In the rows, zero is written as 128.
Each row of numbers belongs to one of the objects below and depends on some of the facts about them. Some rows are named. Which object is each other row?

How the objects are related:
<770>: Ω mukla; Λ grubobren; σ a; β <136>
<502>: Ω gastum; Λ grulin; δ <687> <516> <510> <228> <675> <801> <749>; σ a
<440>: Ω trunan; Λ grubobren; δ <596> <223> <320> <506> <864>; σ b
<731>: Ω lizo; Λ grubobren; σ b
<245>: Ω lizo; Λ drusemer; σ a; β <61> <155> <737>
<679>: Ω trunan; Λ drusemer; σ b; β <510> <864>
<781>: Ω gastum; Λ drusemer; δ <516>; σ b; β <737> <237>
<719>: Ω skevor; Λ drusemer; δ <596> <864> <584> <95>; σ a; β <450>
<450>: Ω gastum; Λ vetil; σ b; β <138>
<516>: Ω mukla; Λ vetil; σ a
<110>: Ω lizo; Λ drusemer; σ a; β <440>
<57>: Ω lizo; Λ grubobren; δ <731> <450>; σ b
<182>: Ω trunan; Λ grubobren; σ b; β <781> <856>
<852>: Ω trunan; Λ grulin; σ a
<78>: Ω lizo; Λ grubobren; σ b; β <237>
<197>: Ω lizo; Λ drusemer; δ <182> <762> <852> <584>; σ a; β <776>
<330>: Ω flemik; Λ grubobren; σ a; β <800>
<717>: Ω skevor; Λ grubobren; δ <687> <506> <789> <110> <646>; σ a
<294>: Ω mukla; Λ vetil; δ <646>; σ a
<155>: Ω trunan; Λ grubobren; σ b
<228>: Ω flemik; Λ vetil; σ b; β <155>
<612>: Ω gastum; Λ grubobren; σ b; β <689>
<95>: Ω trunan; Λ vetil; σ b
<856>: Ω trunan; Λ grubobren; σ a
<136>: Ω mukla; Λ drusemer; δ <212> <185> <127> <648>; σ a
<539>: Ω skevor; Λ grubobren; σ b; β <757> <237>
<170>: Ω flemik; Λ grulin; σ b
<737>: Ω mukla; Λ vetil; σ b; β <138>
<406>: Ω flemik; Λ grubobren; δ <228>; σ a; β <223>
<801>: Ω skevor; Λ grulin; σ b; β <440>
<646>: Ω lizo; Λ drusemer; σ b; β <800>
<635>: Ω skevor; Λ grulin; σ a; β <516>
<789>: Ω mukla; Λ grubobren; σ a
<766>: Ω flemik; Λ grulin; σ a
<320>: Ω lizo; Λ drusemer; σ b; β <294>
<648>: Ω skevor; Λ grubobren; σ a
<864>: Ω flemik; Λ grubobren; σ a
<545>: Ω mukla; Λ vetil; σ b; β <223> <170> <737>
<776>: Ω gastum; Λ grulin; σ b
<212>: Ω flemik; Λ grubobren; σ a
<593>: Ω mukla; Λ vetil; σ a; β <887>
<676>: Ω lizo; Λ grubobren; δ <841> <223> <679> <852> <212> <127> <95>; σ a; β <689>
<887>: Ω skevor; Λ grulin; σ b; β <138> <155>
<762>: Ω gastum; Λ grubobren; σ a
<597>: Ω trunan; Λ vetil; σ a; β <228>
<510>: Ω trunan; Λ grubobren; σ b
<138>: Ω trunan; Λ grubobren; σ b; β <155>
<749>: Ω gastum; Λ drusemer; σ a
<687>: Ω flemik; Λ grubobren; σ a; β <731>
<506>: Ω flemik; Λ drusemer; σ b
<185>: Ω flemik; Λ drusemer; σ b; β <197> <155>
<214>: Ω mukla; Λ grubobren; δ <330> <302> <553> <155> <801>; σ b
<793>: Ω skevor; Λ vetil; σ a; β <222>
<895>: Ω lizo; Λ grubobren; δ <841> <553> <323>; σ b
<588>: Ω skevor; Λ vetil; σ a; β <646>
<800>: Ω mukla; Λ vetil; σ b; β <737>
<481>: Ω lizo; Λ vetil; δ <596> <138> <506> <776> <793> <731>; σ b
<302>: Ω trunan; Λ grulin; σ b
<553>: Ω mukla; Λ vetil; σ b
<401>: Ω flemik; Λ grulin; δ <635> <689> <155>; σ b; β <757>
<61>: Ω gastum; Λ grubobren; σ a; β <138> <155>
<843>: Ω skevor; Λ drusemer; σ a; β <737>
<675>: Ω skevor; Λ grulin; σ b; β <687> <155>
<287>: Ω flemik; Λ grulin; δ <182> <766> <770> <789> <780> <545> <646>; σ a
<780>: Ω skevor; Λ grulin; σ b
<323>: Ω gastum; Λ grubobren; σ a
<841>: Ω lizo; Λ drusemer; σ a; β <776>
<689>: Ω gastum; Λ vetil; σ b; β <450> <737>
<584>: Ω mukla; Λ grubobren; σ a; β <170>
<596>: Ω trunan; Λ grulin; σ a; β <516> <776>
<725>: Ω flemik; Λ grulin; σ a; β <138>
<222>: Ω mukla; Λ grubobren; δ <138> <679> <766> <228> <864>; σ a
<837>: Ω skevor; Λ vetil; δ <679> <852> <553>; σ b
<650>: Ω lizo; Λ drusemer; δ <61> <597> <648> <801> <237>; σ b
<237>: Ω lizo; Λ grubobren; σ a
<275>: Ω trunan; Λ grubobren; δ <223> <593> <793> <545>; σ b
<757>: Ω mukla; Λ grubobren; σ a
<223>: Ω lizo; Λ grubobren; σ a
<892>: Ω gastum; Λ grulin; δ <687> <841>; σ a; β <510>
<127>: Ω mukla; Λ vetil; σ b; β <766> <95> <481>

Some rows with their names:
[ 65  82 146 105 217 140  94]: <545>
[187 135 129 145 131 129 140]: <719>
[ 94 127 129 111 141 144 139]: <780>
[114 126 134 121 119 135  80]: <675>
[140 150 121 134  85 112 158]: <323>
[ 84  56 142 131 224 128  84]: <800>
[ 98  77 145 121 208 144  44]: <737>
[185 163 138 130  62 116  67]: <61>
[170 150 116 143 114 139 168]: <440>
[161 151 118 140 103 133 165]: <57>
[160 144 139 125 116 112 147]: <320>
[ 31  99 115 103 176 147  99]: <553>
[ 55 104 109 110 200 171 110]: <294>
[ 95 117 118 129 136 142 137]: <170>
[ 67 100 137  99 198 155  82]: <593>
[153 143 103 150 105 131 156]: <136>
[181 107 137 159 128  98 137]: <781>
[183 135 125 148 125 128 144]: <197>
[ 72  60 142 128 211 121  76]: <689>
[ 34 106 119  97 191 155 109]: <95>
[168 133 132 145 107 108 148]: <539>
[143 145 120 134  84 109 159]: <510>
[158 144 108 151  94 129 159]: <895>
[148 156 132 119  97 116 166]: <789>
[144 156 129 117  97 117 167]: <731>
[ 81 116 116 125 121 131 126]: <302>
[119 107 125 140 147 146 118]: <892>
[105 117 149 108 151 131 126]: <596>

Name these rows:
A row may be one of the objects named above.
[ 84 118 117 127 123 133 124]	<302>
[ 89 128 132 107 138 142 141]	<766>
[ 97  77 144 118 206 141  47]	<737>
[116 102 117 150 142 143 114]	<401>
[177 118 143 145 127  98 134]	<843>
[139 139 118 140  85 105 156]	<237>
[160 145 141 131  94 101 142]	<687>
[198 181 155 109  74 129  67]	<138>
[191 125 127 160 125 123 148]	<676>
[ 84 117 117 130 119 134 126]	<302>
[ 95 108 133 128 126 118 111]	<801>
[151 143 138 122 106 101 142]	<679>
[ 53  89 122 115 179 143  71]	<597>
[115 103 118 150 142 142 113]	<401>
[ 84 126 129 113 131 135 136]	<852>
[ 68 119 136  93 166 157  36]	<228>
[ 65 104 104 116 208 183 113]	<481>
[ 81  53 144 129 226 128  85]	<800>
[199 180 156 109  75 130  66]	<138>
[192 126 127 159 122 123 148]	<676>
[ 63  82 124 118 200 148  86]	<588>
[138 147 120 133  78 106 156]	<648>
[107 113 103 146 138 159 130]	<502>
[ 94 107 133 126 126 117 109]	<801>
[ 51  93 128 105 195 143  90]	<127>
[138 137 140 119 119 155  47]	<887>
[166 128 154 127 131  93 149]	<646>
[159 140 102 161  87 128 153]	<214>
[ 52  97 102 123 192 172 105]	<837>
[187 134 130 144 129 129 138]	<719>
[ 91 108 133 125 126 117 112]	<801>
[152 173 120 127  54 119 109]	<155>
[116 122 114 135 156 169 140]	<287>
[152 138  96 157  99 128 150]	<650>
[151 138 138 130 104  97 139]	<841>
[168 153 134 129  91 114 107]	<185>
[163 122 137 149  99  91 140]	<330>
[173 134 129 146 103 115 146]	<406>
[183 141 139 140 106 114 106]	<245>

Now the same objects, written a new way:
Some rows with their names:
[109 140 100 114 112 157 120 144 138 122 108 143 121 137 160 130 135 119
 131 140 131 133 115 130 132 117  99 135 147 101 170 104 118 126 144]: <212>
[102 162 117 118 115 128 115 119 122 139 120 151 139 104 100 128 116 107
 129 124 135 125 149 129 130 126 141 107 194 155 156 109 121 163 148]: <136>
[111 145 101 117 114 176 114 132 132 128 115 143 122 169 146 132 140 113
 135 148 134 123 116 126 153 114  99 132 138 101 165 109 119 124 144]: <612>
[109  93 119 122 128 119 152 119 123 124 112 124 122 153  86 130 100 117
 161 145 184 129 149 124 105 141 114 116 143 127 105 126 119 126 113]: <689>
[103 152 108 124 113 127 120 121 117 138 134 159 130 116 105 127 142 108
 135 124 135 126 148 130 142 124 124 106 173 134 128 109 118 154 162]: <506>
[111 131  99 115 114 164 119 131 135 125 113 145 125 167 184 128 129 118
 128 136 135 126 116 126 130 118 110 130 146 101 155 103 118 123 143]: <717>
[103 142 117 122 112 133 122 124 116 146 131 165 125 125 116 126 140 109
 129 122 135 134 161 125 169 133 102 111 161 155 124 102 121 148 167]: <110>
[108 122 105 116 115 174 118 135 136 136 115 147 119 134 195 128 129 106
 124 123 136 132 116 128 124 115 109 136 142  98 155  98 119 127 135]: <440>
[104 142 102 115 113 167 121 132 128 122 114 144 126 130 173 129 156 114
 130 138 135 126 115 127 117 118 102 121 133  99 176 103 117 124 134]: <223>
[135 130 116 119 131 125 116 135 112 118 115 124 120 138 169 136 131 134
 128 161 136 124 120 126 101 115 105 110 130 101 116 105 115 122 119]: <406>
[111 136  97 118 111 167 118 131 142 125 111 144 124 153 180 131 126 115
 127 130 132 129 116 126 118 120 107 132 147 102 150 103 118 125 142]: <275>
[104  90  99 145 115 126 146 125 145 117 113 136 118 207  87 127 106 106
 124 122 152 130 117 127 129 162 113 154 154 119 145 119 118 158 124]: <95>
[105 178 118 127 110 140 116 117 114 138 138 161 131 125  97 128 144 105
 142 122 130 126 154 131 176 129 138 109 156 129 132 127 120 135 156]: <843>
[113 103 106 171 115 136 121 140 128 121 118 146 134 107 114 128 127 111
 124 131 132 147 116 122 134 115 127 185 130 163 109 124 115 130 144]: <766>
[114  93 115 152 116 132 122 130 133 145 111 161 143 108 125 128 128 107
 125 130 135 144 115 130 122 123 126 182 127 172 106 137 119 127 142]: <287>
[109 128 103 119 114 169 118 126 133 122 117 143 119 148 161 128 135 138
 137 132 133 125 116 125 134 117 100 123 138 105 170 108 118 122 138]: <856>
[130 129 105 119 119 128 123 121 118 124 109 126 119 117 167 131 109 136
 129 144 132 135 117 125 102 117 105 120 142 100 101 103 116 122 117]: <214>
[102  95 102 129 112 121 151 116 150 120 109 143 118 211  88 128 107 108
 131 127 153 126 116 125 137 174 109 161 161 125 141 122 115 153 126]: <553>
[117  95 150 137 121 119 125 123 114 126 109 129 129 111 112 127 125 104
 126 148 136 143 116 129 110 114 133 137 130 157  98 114 126 122 118]: <170>
[128  91 141 148 116 119 129 147 116 132 107 121 128 107 122 133 114 104
 131 141 139 197 117 127 119 116 135 120 132 149  91 124 120 122 114]: <635>
[112  91 119 160 115 134 118 151 125 162 113 152 139 108 107 128 139 102
 123 148 134 144 114 134 170 128 141 176 129 153 105 138 117 124 158]: <675>
[123 127 113 120 118 124 117 125 118 119 108 123 118 120 165 134 120 116
 123 150 131 152 117 125 110 116 104 113 143 103 105  99 115 123 117]: <762>
[101 144 124 128 114 136 117 120 114 137 122 167 141 114 118 127 139 103
 135 122 136 124 149 142 157 141 148 113 181 106 111 121 120 145 141]: <197>
[109  92 139 118 122 121 158 118 124 125 107 125 120 180  88 127 100 107
 148 136 167 125 144 129 111 132 119 121 134 116 119 123 119 121 112]: <800>
[103 132 102 116 114 177 117 133 134 127 112 139 125 152 157 129 123 141
 141 152 132 127 114 143 183 118 103 138 135 103 158 109 116 121 138]: <61>
[107 146 141 115 115 120 124 117 110 125 130 124 122 110 104 128 123 108
 136 131 132 150 177 127 116 116 130 112 155 120  94 100 118 130 140]: <749>
[108  94 125 160 115 143 114 137 129 156 113 157 137 114 108 128 134 105
 124 145 137 144 115 131 157 124 137 187 128 166 111 153 116 121 144]: <725>
[108 158 157 115 112 119 119 119 111 123 142 126 118 102  93 131 101 123
 148 125 134 137 174 126 109 124 156 108 137 117 100 104 115 121 143]: <781>

Name these rows:
A row may be one of the objects named above.
[107 119 100 120 113 185 120 126 130 122 113 139 123 140 163 128 146 122
 138 147 138 125 115 131 140 116 108 134 138 104 169 102 120 122 138]	<138>
[105  95 101 139 114 126 146 124 151 121 107 143 120 228  90 128  97 120
 137 136 153 127 124 146 164 152 112 154 139 121 136 131 116 147 124]	<597>
[109  94 120 119 125 119 158 116 125 123 110 124 120 146  91 130 100 120
 160 149 182 128 148 129 108 141 110 123 140 127 102 125 116 121 114]	<689>
[106 151 112 128 112 133 117 138 117 138 115 161 131 106 101 127 134 107
 151 122 131 127 165 146 169 127 151 103 168 118 134 139 119 142 162]	<185>
[134 134 117 119 131 122 114 133 114 122 114 123 119 139 165 135 132 135
 127 161 135 125 117 127 111 123 107 113 132 100 114 106 113 121 118]	<406>
[109 160 162 115 112 119 114 118 111 126 137 127 118 104  93 131 104 123
 145 124 133 140 175 131 108 122 156 112 137 119  98 100 117 122 144]	<781>
[117  96 152 136 121 120 125 123 114 129 111 124 130 105 117 128 124 104
 125 145 135 144 114 128 113 114 134 136 128 155  96 114 125 122 119]	<170>
[138  91 135 125 113 119 124 128 118 132 118 129 124 103 114 131 102 114
 127 137 140 184 116 131 112 115 151 127 129 218  94 119 132 123 115]	<401>
[108 120 103 118 114 184 121 126 130 126 117 142 123 136 162 128 145 120
 138 146 137 126 116 132 142 114 107 131 133  98 167 106 117 123 138]	<138>
[111  92 125 169 113 126 126 158 135 154 105 161 149 113 130 129 137 107
 127 127 133 137 117 129 150 120 148 153 135 141 102 133 119 121 144]	<596>

Now the same objects, written a new way:
Named rows:
[150  47 132 241 128  75  87 142 105 109 169 157  79 119]: <737>
[ 72 165 110  91 139 138 169 125 135 140 129 143 128 134]: <302>
[ 78 151 110 118 128 149 154 100 140 165 109  89 139 108]: <320>
[159 120 135 128 157 134 106 150 139 144 106 125 118 133]: <612>
[106 167  97  62 136 172 122 158 122 177 126  51 127  54]: <197>
[ 77 135 117 116 156 149 131 115 131 182 138  80 120 105]: <719>
[168 136 155 118 136 129 130 115 152 129 118 145 118 148]: <212>
[143 124 146 106 143 143 109 151 131 122 139 168 140 150]: <214>
[105 176  94  96 143 149 155 140 131 156 107  69 109  95]: <596>
[ 86 148 104 101 141 155 145 117  98 166 122 100 132 125]: <892>
[ 79 155  68  97  82 119 167 133 111 172 104 112 137 143]: <675>
[160 134 129 121 109 128 125 144 131 132  92 140 132 136]: <687>
[184  99 167 166  62  94 131 147 101  73 160 179  80  98]: <597>
[186  97 131 106 125 161 173 125 159 126 126 185 113 143]: <237>
[ 98 166 120 103  72 155 163 129 137 194 138 107 119 102]: <185>
[ 79  45  44 112 140 169 172 121 101 179  93 142 151 111]: <781>
[160 119 150 108 146 134 106 119 127 125 127 130 149 155]: <222>
[155 105 162 180  94  99  87 140  87  58 140 153 116  96]: <588>
[152 121 159 125 134 131 146 130 159  93 105 100 145 171]: <731>
[183  99 160 175  98  90 101 129 112  65 160 158  92  98]: <127>
[172 101 152 187 102  85 101 127 112  48 156 132 116  98]: <793>
[148 116 138  94 136 102 120 131 140 112  93 159 134 157]: <510>
[ 67 159  79 129  91 117 143 141 118 209 161  92 122 160]: <887>
[167  90 158 150 120  93  88 116  96  53 183 158 126 111]: <837>
[ 78 134 150  76 126 157 168 100 121 174 141 131 123 118]: <650>
[169 128 110 142 138 136 113 128 150 131 102 131 136 121]: <182>
[151 119 148 111 149 133 108 130 126 129 140 147 141 148]: <895>
[166 145 123 137 135 128 107 129 141 131 101 124 135 133]: <770>

Rows to name:
Some rows may be objects named above.
[ 74  51  43 114 138 172 170 121 106 178  96 137 148 112]	<781>
[ 46 181  85 107 161 155 155 196 145 138 136 162 145 114]	<635>
[ 79 149 144  90 136 160 156  92 123 164 148 118 131 115]	<136>
[126 157 150 141 128 146 117 167 121 121  79 187 127 136]	<330>
[172 103 156 168 117  87 107 110 117  49 171 146 119 112]	<95>
[ 77  54  48 111 141 169 169 123 109 179  95 137 145 106]	<781>
[160 104 111 174  20  74 101 156  90  76 162 145 135 123]	<228>
[ 46 157  82 104 154 184 154 186 121 140 158 159 163 124]	<401>
[144 105 132 115 140 134 100 146 110 138 106 133 133 143]	<406>
[167  87 137 206 122  98 101 116 114  61 142 149 110 100]	<545>
[ 78 154 113  96 132 140 158  82 149 147 117  90 153 117]	<506>
[171  87 137 213 121  96  97 120 115  63 138 144 112  91]	<545>
[169  94 146 162 127  90  72 103  96  49 178 137 138 111]	<294>
[167  88 135 209 123  92  93 121 117  63 137 143 104  96]	<545>
[132 159 112 118  82 114 121 184 149 127 157 178 163 176]	<155>
[153 125 138 139  58  98 139 165 147 185 150 148  81 170]	<61>
[ 85 137 148  74 132 156 163 101 123 171 145 131 125 120]	<650>
[151  90 171 125 148 152 146 153 148  93 123  72 150 181]	<57>
[118  80 135 225 173  94  80 214 131  60 180 201  84  93]	<689>
[ 73 146  96 126 137 122 142 131 127 194 144  92 105 144]	<725>
[141  36 182 229 125  55 119 175 147  62 183  55  65 150]	<450>
[ 82 151 108 103 139 154 143 115 106 168 122 107 134 122]	<892>
[153 131 137 138  60 105 139 162 148 184 152 150  81 172]	<61>

